Here is a tiny trained network, its code and every weight. The questions are about switching its units off for an input and a class, where a switched-off unit gives its printed mean instead of its output.

import numpy as np


def w(rows, s, z=0):
    codes = np.array(rows[::2]) - 128.0
    scale = np.full(codes.shape[1], s)
    scale[-1] = z or s
    return codes * scale


def f(y):
    return np.maximum(y, 0)


def log_softmax(a):
    a = a - a.max(-1, keepdims=True)
    return a - np.log(np.exp(a).sum(-1, keepdims=True))


def net(x, mask):
    res = np.array(x, float).reshape(1, 7) / 4 @ E
    y = f(res @ A[0][:, :-1].T + A[0][:, -1])
    res = res + np.where(mask, y, B[0][:, -1]) @ B[0][:, :-1]
    return log_softmax(res[-1] @ U[:, :-1].T + U[:, -1])


A, B = {}, {}
E = w([
[130,130,126,128,130],'x0',
[120,129,123,142,126],'x1',
[144,137,116,131,139],'x2',
[140,127,136,107,130],'x3',
[152,5,66,145,168],'x4',
[148,115,227,181,178],'x5',
[42,163,146,76,202],'x6',
],0.014)
A[0] = w([
[198,194,144,163,51,175],'neuron 1',
[172,38,194,108,171,150],'neuron 2',
[51,191,36,53,73,254],'neuron 3',
[104,222,104,64,153,136],'neuron 4',
[135,173,193,154,194,151],'neuron 5',
[78,158,59,139,148,153],'neuron 6',
[113,52,66,103,144,179],'neuron 7',
[153,131,157,117,162,128],'neuron 8',
[179,74,74,144,31,181],'neuron 9',
[229,48,200,206,140,160],'neuron 10',
[149,210,169,182,129,154],'neuron 11',
[170,152,141,147,67,171],'neuron 12',
[207,127,117,190,128,110],'neuron 13',
[86,103,88,108,255,132],'neuron 14',
],0.013,0.0061)
B[0] = w([
[110,16,135,85,39,199],'neuron 1',
[131,135,141,178,101,178],'neuron 2',
[228,196,120,139,81,254],'neuron 3',
[146,191,167,187,124,198],'neuron 4',
[58,126,138,103,182,184],'neuron 5',
[160,129,163,104,92,176],'neuron 6',
[193,100,64,103,134,207],'neuron 7',
[90,73,124,150,155,146],'neuron 8',
[174,153,36,110,191,224],'neuron 9',
[125,154,161,240,146,213],'neuron 10',
[76,111,166,91,164,185],'neuron 11',
[153,10,94,110,79,176],'neuron 12',
[158,137,166,159,139,175],'neuron 13',
[80,79,164,108,29,198],'neuron 14',
],0.012,0.021)
U = w([
[174,137,109,42,39,240],'0',
[171,247,175,200,117,187],'1',
[58,60,185,138,110,114],'2',
[23,216,185,75,205,106],'3',
[182,166,47,70,191,5],'4',
],0.012,0.0029)

Each question gives the input, the list of numbers given to net, and the class t.
The units are the neurons (one row each of A and B). Each row of codes is followed by its name. A weight is (code - 128) times the scale printed after its matrix; where a second scale follows, it is the last column's (A, B and U).
mask holds one flag per neuron, in row order. A switched-off neuron (its flag False) gives its mean, the last column of its row in B, instead of its output. The means were averaged over made-up inputs and are rounded, as every weight is.
A unit's drop is (log p(t) with every unit on - log p(t) with that unit switched off) / (log p(t) with every unit on - log p(t) with every unit switched off).
The circuit of an input: a set's keep is (log p(t) with only the set's units on - log p(t) with every unit switched off) / (log p(t) with every unit on - log p(t) with every unit switched off). Starting from the 12 units with the biggest drops (on a tie, the unit counted first), units are removed one at a time, each time the one whose removal leaves the highest keep (on an exact tie, the one counted first), for as long as the keep stays at least 0.8.
units of the circuit, in order: the units of the circuit, biggest drop first
k most important neurons: the k neurons with the biggest drops, biggest first
drop when u is switched off: that unit's drop, to one decimal
input [-6,-4,-6,-7,1,-3,-8], class 4: units of the circuit, in order -> neuron 9
input [1,5,1,-5,-7,2,8], class 3: 2 most important neurons -> neuron 5; neuron 11
input [-4,4,2,-4,0,-7,6], class 1: 2 most important neurons -> neuron 4; neuron 1
input [-2,1,6,4,1,-5,-3], class 4: 2 most important neurons -> neuron 9; neuron 14
input [-7,-3,8,-8,4,-3,0], class 4: 4 most important neurons -> neuron 1; neuron 9; neuron 12; neuron 7
input [-4,-8,-1,2,8,1,-6], class 1: 3 most important neurons -> neuron 10; neuron 2; neuron 13
input [6,3,5,-3,3,-1,0], class 4: 3 most important neurons -> neuron 1; neuron 12; neuron 3
input [-4,-5,1,8,-3,1,3], class 3: drop when neuron 12 is switched off -> 0.0
input [8,-7,1,2,5,-2,-3], class 4: drop when neuron 14 is switched off -> 0.0
input [-4,-1,-2,2,5,-6,-6], class 4: drop when neuron 9 is switched off -> 0.1
input [-6,-7,1,1,-2,-6,6], class 1: drop when neuron 4 is switched off -> 0.4
